Each row is followed by its class; each block has classes of its own.
[  2 -29  10   0 -11  -4  -4  -8 -18 -17  -4  -2   5 -20   9  -8 -10 -31
   4  11  23   7  16  -2   2  22  21   6  -9  33  -6 -21] | (80)
[ 22  -7 -20   4  -1  16  31 -37  37  -2   3 -14 -13 -11  24 -13 -47  -1
   4 -11  17  19   1  17  -3  14  18 -66 -46  -3  34 -24] | (90)
[-32  13 -13  20 -43   2 -18 -17 -35 -23 -15 -11   7  -1  -6  -4 -72 -13
  -1  31  48  17 -13  16  -7  44  18 -38 -63  28 -14  -6] | (76)
[  9  29 -37 -15  22  19   0  19 -10  41  -5  -8  18  -7 -18  17 -24  28
  20 -35 -19   0 -21  21  -6 -23  14  -3 -31  24  25 -30] | (144)
[ 25 -33 -31  -2 -14  -9  11  31  -1   4 -26  14  21 -20  32 -15 -87  -5
 -15   8  20  12  18  17  18  16  32 -46 -58  67  40 -46] | (80)
[-52  39 -27  20 -50  18  -4  28 -71 -13 -16  15   6  -2 -22  -5 -21  -1
   8  29  48  14 -35  11 -16  23  -2  -1 -46  40 -26 -17] | (144)
[ 29  13  11 -14  36  44   8   8  18   9  -5 -20 -15 -18 -15   5 -23   1
  22  -7   4   6  11  14 -10 -15  -4 -23  -5  19  27 -28] | (34)
[  5 -26 -17  -4  27  -7   5  38   8   8 -24   7   8 -21  14 -26   0  -7
  -2  21  -1   5  12  -5   9  -3 -18  -2  12  21   1 -45] | (80)
[-29   7 -12 -25  -7   0   6  69 -52  39 -24  -6  19  -2 -47   9   1  23
  18  35 -24   6 -12  -2 -20 -52 -29  40  29  29 -25  -1] | (129)
[ -1   6 -48  12 -21  33  48 -36  31   8  20 -27 -31  20  21 -22 -44 -16
  17 -28  28  23   2  21  -8  -5   1 -67 -60  17  47 -26] | (34)
[ -8 -21   5 -13  -8  -6   6 -16  27  38  -1   4  15  36 -24 -11 -37  34
  15  37   6   0 -18  14  -9 -21   9 -14   1  21 -13 -34] | (80)
[ 11 -29   1  -8  38 -16  -1  27  -8   2 -24   0   2 -25  11 -11  27  -8
   2  19 -24   6  23 -16   2 -18 -39  -2  35 -16  -4   3] | (129)
[ 43 -39   7  -9  -2  -6  30 -17  32  30  24 -21   5   3  45  -2 -22 -29
  -3 -45 -21   9  27   4  14 -20  30 -32 -17   7  42  11] | (111)
[  5   4  -6  -8  -5  20  10  20 -21  20 -19   3  -2  11 -18   3 -40  18
   5  -3  10   4 -15  21  -3  -3  10 -21 -17  52  13 -39] | (27)
[ -7  19 -26  20 -19  32  -4 -20 -29 -29  20 -22 -22  -6   9   6   6 -44
  23 -45  29   6  10   3 -11  30  11  10 -25  24  20  -3] | (34)
[  9 -47  34  -6  -4 -40 -27 -12  30   6 -24  25  29  -3 -17  -7  -9  34
  -2  63   5  -2  -4 -13   1   0  -4   0  25 -17 -33 -25] | (80)
[ -4  11   7  17  21  32  18 -38   7  -3   0 -16 -27  18 -31  15  18  11
  22   6  18   4 -30   5 -19   5  -1 -14   8 -16 -13 -26] | (27)
[-57  31 -19  11   3  -1 -60  -7 -49 -11  15 -28  10  13 -21  18  78 -22
  30 -18  -5  -4 -18 -23 -21  33 -24  85  52 -19 -55  13] | (76)
[ 46 -15  16 -21  27   5  25 -11  44  24   3  -2  18   5   3  -2 -24  16
  -7 -11 -16   8  13  19   5 -36   8 -28  12   7  25 -24] | (177)
[ 17  23 -41  38  67  24   6   1   8 -14  13  -7 -18  10  48   8  43 -32
   0 -59 -12 -15   9   0   7  28  -8  -2  32 -28  13   0] | (111)
[-12  42 -25  28  17  43  46 -42  11  10  27 -33 -28  32 -11  14  11 -13
  28 -15  12   0 -27  15 -27  -4  11 -22  -7 -16 -10   1] | (111)
[-11   5   7   4  38   7   6   4  13  27   1 -18 -10   2 -17   5  67  12
  25  17 -22  -1 -14 -14 -22 -20 -42  22  45 -46 -40   0] | (111)
[-22  30  -8  21  -1   8 -26  32 -66 -34 -26  29  22 -15   5 -15  -6 -18
  -9  12  32  -4 -15  15   5  39   1   3  -4  25 -14 -19] | (144)
[ 11 -39  36   0   3 -15 -14  14 -10 -22 -36  29  18 -26   4 -24 -42  -6
 -15  68  33  -2  15   7   9  25   6 -24   1  37 -17 -33] | (80)
[-17  -9   3 -14   7   0  -6 -10  13  33   0   2  10  31 -39   3  -8  36
  29  36   2  -4 -24   7 -17 -16  -3   8  18  14 -32 -33] | (80)
[-10   7 -10  13  -2  10   6 -15 -23   4  24 -25 -12   7  -2  17  39 -29
  22 -28  -4  -4  -1  -7 -17   4   3  31   9  -3 -18  21] | (111)
[-12  -1 -28 -27 -35  11  39 -30  41  63  29 -19   4  62 -13 -17 -56  37
  23  -7  -6  14 -25  31 -18 -43  13 -39 -19  27  23 -16] | (90)
[-18  -6 -34  19   7  -3   3  20 -43 -19 -18   3  -8  -3  14 -12   7 -21
   2  10   8   8  10  -7  -2  12 -31  -9   4   7  -9   4] | (129)
[ -1  17 -22  11  11   3 -36  35 -54 -16 -29  23  21 -31   7   2 -10   0
  -3 -12  11  -7  -6  10   7  32   4   8 -22  19   1 -24] | (144)
[-12  48 -59  -9  48  31 -13  88 -60  20 -21   0  11 -29  -4   2  26  -6
  14 -42 -22  -7 -10   8  -2  -7 -23  43   7  44   9 -36] | (144)
[ -5  24 -13   8  15  36  18  26 -15 -10 -13  -8  -2 -25  -2  -6  -8  -8
   0   6  14   6  -1  13 -12   8   0   2  11  14  11 -23] | (90)
[ -5  10 -87  19  48   2 -16  26   0  -7   1 -16  -6   6  69 -18   0 -39
 -10 -72 -15   2  21   1  24  32 -22 -18  -7   5  35 -16] | (76)
[  4   8  19  17  11  -6 -41 -11 -22 -39 -18  23   7 -24 -20  19  36  19
   7  21  21  -4  -6  -9 -10  37 -20  28  22 -23 -51 -12] | (177)
[  32  -19   29   -3    7   31   48  -58   47   -4    0  -26  -22  -24
   16  -33  -69  -14    8   18   33   30    7   32   -6    5   29 -100
  -61    4   39  -28] | (90)
[-38  41 -71  18 -17  13  -1   8 -39  -3  12   8  -7  33 -10   7  31   9
  20 -28  16  -3 -23   5 -17  13 -27  35   3  23 -31 -17] | (177)
[ 39 -15  33  -8  52   3 -20   8   4  -2 -25  14  16 -34  18 -23 -19  -7
  -9   1  -2   2  13  14  16   9   2 -43  -7   3  21 -28] | (144)
[-11  11 -14   4 -11  17  -5  14 -32  12 -18   0  -4   0 -32  24  -7  28
  16   1  11   2 -28   5 -13   9   0  11 -11  25 -12 -34] | (27)
[ 14 -24  10   9 -17  -5  19 -32  10   8  21 -17  -5  10  26  -3  -7 -29
   2 -20   2   9  12  -1   0   0  19 -21 -16  -4   8  17] | (111)
[ 40  20 -16  12 114  16  -6 -45  62 -11  13 -10 -20  -4  28   4  73  -7
  14 -61 -31 -13   1  -5   4   6 -17 -23  40 -74  22 -15] | (144)
[ -8  16 -50  -4  10  30  17  61 -33  35 -17 -10  -9   3 -10   5  -7  12
  12 -30  -8  10 -15  10  -3 -14 -15  10 -10  54  19 -47] | (27)
[ 33 -22  26  17  35  13   9  -8 -25 -47 -41  -5 -15 -72  12   1 -40 -27
  -7  38  28  18  32   7   0  33   4 -63 -40  -1  12  -8] | (129)
[-27  16 -12   5  14   2 -37  17  -6  -3  -2   2  -5  12 -25   1  82  12
  27   5  -9 -12 -12 -27 -20  -3 -60  63  71 -38 -40  -6] | (34)
[  6  29 -39  19  28  18 -10 -18 -18 -12  -4  -3  -3 -18  15   7  -1  -7
  16 -41  11  -2 -13  17  -2  29  15 -21 -46  -4  20 -23] | (144)
[-29  30 -25  16 -55  32  12  13 -36 -10   0  -1   5  24 -17  -2 -48  -5
   9  13  44   7 -15  19 -18   7  13  -4 -24  47  12 -11] | (34)
[ 17 -40  47 -38 -22 -21  -5  25  25  35 -19  20  42   6  -5 -29 -49  33
 -12  48  -8   8   3   9   3 -30  -1 -21  28  19   8 -15] | (90)
[ 31  -1 -62  12  59  29  38 -57  27  -1  20 -30 -43  27  53  -3 -21 -26
  26 -71  -8   5  15  22   4   6   8 -77 -38 -14  47  -6] | (129)
[-16  20 -36  13  18  33  22  14 -13 -14  -9 -18 -23 -31  10 -18  14 -19
  14  -3  17  15  -3   6 -12  20 -21  -7 -10   1   1 -27] | (90)
[ 28   5  -8  -2  41  -9 -33  11   4  -6 -12  14  15 -19  -5  22  35  26
   6 -22 -18 -10   5  -5   2   5 -17  32  33 -17 -16 -18] | (177)
[ 11 -28  44 -28 -27   6  28 -21  38  34  -6  -6  13   9 -19 -27 -69  29
   2  49  12  21  -7  24 -13 -32  16 -53 -17  12  11 -17] | (90)
[-19  21 -11   6   2  24   9 -11   0  11   2 -32   7  12 -10   1 -49 -10
   4   7  15  14 -10  21  -7   0  18 -26 -23  17   9 -12] | (76)
[-34  -1  -7 -14 -24 -12 -19  56 -31  19 -24  -3  34  -1  -9 -17 -42   1
 -13  39   4  15  -2   1   2  -4 -19   4   1  41 -16 -16] | (76)
[  0  37 -54   7  21  30  -7  -2 -38 -11  25 -18 -15  -3  -2  31  49 -22
  25 -82  -5  -6   5   1 -11  16  -1  56   8  29  -2 -11] | (177)
[ 13  10  12  12  39  31  -5 -22 -13 -48   0 -28 -31 -57   5   2  51 -47
  20 -18  14   8  17 -12 -15  42  -5  15  13 -18  -7  -3] | (90)
[ 21 -13 -51  -6  39  10  15  16  23  28  -2   1   3  13  31 -17 -42  -2
   4 -35  -9  -5  12  24  14  -3  13 -31 -17  49  43 -51] | (80)
[ 17 -34   8 -16  -1 -12  -3 -16  23   6  14 -10   9  -4  25 -14  15 -14
   3 -22 -16   7  18  -9   2   0  -1   6  27  -9  17   1] | (90)
[ 59 -45   2   3  10   2  30 -17  41  -1 -20   0 -15 -25  37  -2 -67   4
 -17 -16  12  20  19  13  23   8  25 -92 -64  16  59 -36] | (27)
[ -3  10  16 -26 -16  31  25  14  -5  26 -11 -13   8  -9 -34  -8 -55  21
  16  39  16  18 -14  24 -21 -21  11 -24 -18  39   3 -26] | (90)
[ 13 -15 -44   7 -18 -17 -14 -30  44   6  18   6   0  44  39  -1  -4  15
   5 -49  -7  -4   4  -5   5   4  -6 -17   1 -29  33  -3] | (34)
[-23  -9 -18  14 -81 -14  10 -32 -34  -4  11  14  19  27  26 -32 -68 -24
 -12 -15  41  13 -14  27   9  14  46 -44 -73  39  22  -2] | (144)
[-25  31 -30  10  -1  21  -3  26 -33  -5 -10 -16  13   5   2  -4 -48 -23
  -9   1  19   7  -3  18   0  15  11 -11 -15  42   8 -11] | (76)
[-12   4  -2  19  18  19   7 -16   1 -15  -7  -3  -6   1 -18  -3   2  -5
  13  34  29   0 -12   3 -13  17   5  -1   8   4 -23 -31] | (80)

Next block, with new classes.
[-19 -20 -22 -11  -4  16  -2  23  18   6 -65 -33   5  11  10 -10 -11   7
  30  -7 -23  -8   9  12 -21   6  10 -16 -26 -10  17  -5] | (55)
[ 13  21 -46  -5 -17   3 -11  14 -24  -8 -41   7  -5  26 -16   4   0 -14
 -19   4  -6   9  29  52  -9  23 -24 -27 -15  13  -7 -34] | (99)
[  3   3 -13 -21 -31  22  -1  15  -5  -2 -45  23  33  43  10 -13   3 -45
  -7 -36 -14  -6 -25  -6  41  16  -8  71 -35 -15   7 -22] | (122)
[ -8  -3   2 -10  -3   3  20  54  -2  13 -29  -2 -24   0  11  -9  25  -2
  -6 -19 -16   0  13  50  -4  60  19 -43   0  -7   4  16] | (99)
[-35  25 -25   9  -3 -37  -7  -4  -2 -19 -21 -33  23   3  11  16 -14  26
  28   4   3 -18 -30  -5  -8 -13  -2  30 -12 -25  16   2] | (75)
[ 26  11  -2   7  22  18  17  29   3  30 -17  39   8  -8 -12 -40  27  11
 -17  11 -10  12  15  29  42  41  14  39   3 -21 -10  -9] | (63)
[ -1   7  28  21   3 -25  20  -9 -10  -8  73   3  -3 -33 -21 -20  12 -16
  11 -38  31   1   9 -28 -24   8  24 -34 -13 -14   2  26] | (32)
[ 28  -1  -6  10 -13  39  39  40   6  22 -11  24  23 -14  -6 -14  15  -5
 -17  -3   0  14  44  14   6  29  13  -9  12  -6  -3  -2] | (138)
[ -1 -36  28   7 -12 -59  12  23  11 -16  60  40 -12  13  51  32  32  11
 -22 -38  -9   0 -39 -16 114 -65 -14  55  32  60 -10  15] | (99)
[-16  -8  -6 -11 -22 -16   6  11 -19  24 -29   4 -32  73  -9 -12  -1  34
   4   7 -74  -5   2 -22 -28 -35   3 -58 -20  24   7 -26] | (138)
[-19  57 -46  13 -34  17   3 -26   5 -11  45  -8 -37   8   0  -1 -20  40
 -15 -15 -41   0 -25  12  33  -4  -7  21  23  36 -14   4] | (138)
[ -2  20 -14  22   8  12  31  16  -7  21  23   1 -27 -47 -19 -26   6  27
  18   6  32   4  34  41  -6  39  20 -11  16   7 -14  24] | (32)
[-21 -56 -18 -20 -57 -18  -7  22  52  17  -9  41  18  30  72  -4  -7 -13
  -3 -43 -28  -7 -25  56  58 -33   4  49   6  60  30 -22] | (138)
[  1  32 -38  10  17  13 -28   7  -6  52  32  13 -19 -14 -14 -11  12  43
   9 -15   1  -6   1  27  -3  34  11  15   9   0   4  20] | (63)
[ -7  27  43 -16 -42  31  27  32 -45 -36 -26 -27 -12  -7 -10  44   9  44
  -2  23  -8   4 -24  50  40  38  -5  54  -6   5 -20  10] | (122)
[ -1  41 -67  16 -10 -22  21  39 -10  -3 -50 -18  38  13 -30 -26 -39  21
  13 -38  -7 -18  31  29 -25   2   1 -71 -54 -26  -9 -48] | (55)
[-14 -33  28 -30 -60 -61   3  51  25 -21 -41   1   8  51  31 -16   3 -17
   8   0 -11 -11 -53   1 -13 -39   6 -35   2 -12  -4 -17] | (65)
[  8  24 -45  46 -18   6   4 -19 -20  28  41  49 -30  11 -20 -45  -2  38
   3   1  -3   7 -24  24  18  13   7  18  20 -10 -28  17] | (32)
[ 32  -3  14  25  14  26  12  -1   0  24  16  -5   2 -17  -1 -41   1  -4
  30   1   1  20  19 -47  -9   9  18  17   0 -27  18  22] | (161)
[  3 -30  24 -18  -2  -2  18  33 -50  -3 -66  16  26  46  -5  -3  -1   0
  -4   1   0 -21 -20 -47  69   5 -26  81 -34 -20  -3 -39] | (32)
[-49 -16 -10   4  -3 -47  50  57   5 -16 -48  19  10 -14  11  33  -3  41
 -22   0  -1 -40 -16  28   8   7   7 -73 -12  18 -11 -29] | (55)
[ -9  15 -27 -11 -14  18   0  20   3  21  25  23 -31  -1 -13 -66  24  12
   9  -2  15   5  35   6 -14   4  10  25   8  10   3   4] | (65)
[-14  35 -17   9 -18  12  25   3   0 -38  55   1 -17 -50 -11  20   0  51
 -45  14   5  -2 -52   1 -28   9  -2 -45  32  15 -20   7] | (63)
[ 33  -1  40  -4 -12  16  42  32   9  18 -12  18 -19  31   3 -12  11  39
 -18   8 -31  -7 -55   0  16 -22   6 -12   0 -10 -39   4] | (122)
[ -1  14 -43 -11 -15 -14  -8  64  -7  33 -68 -11   8  45  -3  18  29  52
  -1  38  15 -28  17  49  12 -51  -3 -14 -17   7 -18  -7] | (65)
[-11 -28 -21 -16   5  36 -19  -4  20 -11 -46 -46  27   1  10  25 -14  16
  20  -3  -3 -14  10 -24  -7 -50  -7  26 -43  11  25  -6] | (55)
[  7 -11  60  15   8  12   0 -13 -34  24 -51  -6   0  32  -1  31   3  23
  -8  18 -35   0 -13  14  -3  40  14 -27 -50 -36  16   7] | (161)
[  0  29 -50  19  -8  17  -9 -23 -18  21  -4  11 -10  18  -3 -46 -16  -3
   8 -14 -21  13  13  20   1  32  -3  13 -27   3  24 -19] | (161)
[ 21   5 -13 -16 -68 -11   5  57  -6 -29 -13   3   6  11  -5  -5   6  12
  10   1  -8  -6  -1   0 -30 -42   1 -27 -10   9 -15 -12] | (99)
[-35   4  -3  22 -26 -36  31  -1 -14 -32  24  44  14 -31  -1  31  31  27
 -20  34  22  -6  -7  -2 -27 -14   0 -15   8  24  -1  -1] | (75)
[ -4  21 -46  18 -13 -12 -11  16 -16 -15 -61 -11  65  35 -34  -8 -12  14
  11   9  16  -8  35 -36 -23 -63  19  -8 -55 -63   4 -17] | (65)
[-15  34 -85   7 -36  17   9  15  -6   9 -23 -27 -45   2  12 -27 -14  30
  28  36 -23  13   1  34 -26   6 -13 -31  26  51   5  -8] | (161)
[-33  21 -37  -6  10  -4   4 -21  12  -3 -20  15 -16  14  10  12  11 -33
 -19  -2  -8   6  10  35  37   5 -11  17  -9  55   5 -17] | (122)
[  4  -1 -29  36  10  14 -23  -9 -36   6   3   2  23  37 -21 -21  17  47
   3  15   8  22  11  -5  31 -46  11  63 -19 -55  12  24] | (65)
[ -2  18   3 -38  -5 -33  -7  19   2 -15   1 -30 -31  11   5  29  15  17
 -14  28 -16 -12 -41  -9   9 -30 -33 -11  18  54 -13 -23] | (63)
[-22  35 -67   9   2 -12 -17  -2  -3  17  17  38   9 -23 -20   0   2   9
 -12 -13  14  -8  34  22 -21  15   4 -22 -13  32   9 -25] | (63)
[ 24 -10  34 -22 -61   7  -3  22  -3   6 -19 -26 -32  23  34  39  -6  45
  -8  30 -21 -13 -70  65 -14   0 -26 -34   2  38 -10  -8] | (161)
[ -4   8  -4  -1  16  18  17  22   5  54 -11  14 -13  -1 -15 -28   9   1
  14 -21 -19  -2  73   5 -18  43  27 -26 -11   5  17  -1] | (138)
[ 11  43 -23 -16 -49 -25 -16  42  -7  41 -46  15 -13  44 -39 -29   0 -12
  36  13 -34 -19  43  10 -69  24  16 -64 -13 -10 -13 -28] | (138)
[  1  13 -27  -3  -5  12   4   6 -32  22 -33 -34  -1  29  -6  29  -2   7
  17 -16   0  -2  23  -2  24 -13 -25  -3 -26  35  -7  -5] | (32)
[ 21   7  -5  -1  13  10  -9   9   4  12  33  -5 -31 -15 -12 -18  19 -18
  -6 -17  10  11  21  20 -52  33   6 -55   7  -7   7  20] | (99)
[ 25  -1 -17   9   5  20   1   0   1   2  24   9   2   2  -4 -27  15 -20
 -18 -40  -2  24  36  27  -8   4   6 -21 -23  -2  14   3] | (99)
[ -3  48 -19  -4  -3  -6  24  35 -19  11 -16 -17 -29   9 -26  -7  34  16
   7  27   0 -28  -4 -24  22  -5   2   2  -1   5 -37  16] | (32)
[  7  54  -4 -42 -25 -26  -7  65 -38  -2  13 -44 -42  23  -7  28  55   7
 -30 -25  -5 -24   0 103  18  35 -24 -40 -27  38 -10   0] | (99)
[-30  10  -9  21   6 -34 -16 -26 -29 -28  21 -12   0  -9 -34  11  15  18
   9  30  23 -14   1  -7 -26 -36  24  -1 -34 -19  12  19] | (32)
[-43  20 -17  17  30   4   9  -3  -1  30  20   9   6 -14   0  14   3   5
   7 -70   7 -19  11 -12   6  28  37  -7 -34 -10  24  35] | (122)
[ -1  41 -20 -18 -23 -33 -18  31  -4   2  -4 -31  -7  28 -12 -21   5  33
   0 -12 -34 -19 -47  44 -30  -1  14 -48 -30 -23  -2  -9] | (63)
[ 29 -20  28   0  21   4   4  23  13  14 -22  -9  24  13 -13  -4  54 -28
 -13   2  -4  -3  13  11 -19  -1  19 -43 -44 -43   5  18] | (55)
[-22   9  24 -25 -23  32  35  63  -7 -12  18  -6 -28 -64   4   5  16  26
  -1 -20  24 -27 -14  29  18  98  -5  30  28  14 -11  13] | (55)
[ 21  37   2   0   8 -11  -9  -3   7   3  41  19  -4 -28 -29 -33   8 -17
   1  -4  10  10  14 -10 -17  31   6   6  10  -8  -8  -8] | (63)
[  8   1  -4  12 -44 -61  19  29  15 -24  15 -11  19  10  26  18 -19  -1
  20 -27   4  19 -31  57  21 -45  -4 -29  14  28 -12  -7] | (122)
[ 15 -12  -7   8  -1 -38   9  40 -31 -20  -8  21  12  15   2  39  15 -18
 -47  -8  22   4 -15  40  14  28 -31 -48  13  -3  -6 -21] | (99)
[ 37  17  17 -13 -31  24  24  23  22  21  -1 -24  12  15  15  10  49  19
  15   8 -17  -3  -2 -37  -2 -73  -7  14 -14  24 -19  28] | (75)
[-38 -19   0  13 -14 -57  11  19  -2 -12 -10 -11  28   3  47  30  31 -50
  12 -26  -5  13   9  17  48   3  15  -8 -17  30  46  16] | (161)
[ -6  32 -11  21 -19 -19  11 -40   9 -24  15 -18 -20 -10 -14 -15 -10 -16
  19   5  -4  26  25  30   4 -12  11 -19  -6  26 -15   5] | (32)
[-15  36  -8  14  11 -29  22 -26 -13  18  20  36 -13  -7 -15   2  11   3
   8  -5   1   9  66  -9  -2   5 -20  -4  -9  60  -2 -28] | (75)
[  0  21  34  20  18   2  30  -5 -18 -23   1   6 -22 -22 -27  39  26   2
 -30  16  -7  18  47  -2  -9  25  13 -64  -6   6 -18  18] | (99)
[-31 -34 -19 -30  -7   1 -10  32  -9  12 -31 -16 -18  23   4 -14   5  42
   6  -7 -19 -30 -12  35 -44  -4  -2 -35 -44  15  30 -25] | (55)
[-17  55 -29 -18 -43 -16   0  26   0 -40  24 -26   8 -22 -23 -21 -10  -3
  -2 -13   9 -25   6  23 -34  17  14  -4 -15 -12  11 -19] | (138)
[ -7  18   5 -50 -39  -6  11  62   8  -4 -30 -45 -44 -14  17 -32  -5   7
  44  30  -5 -30 -23 -15 -36  22  -6   3  16  28   9 -15] | (161)
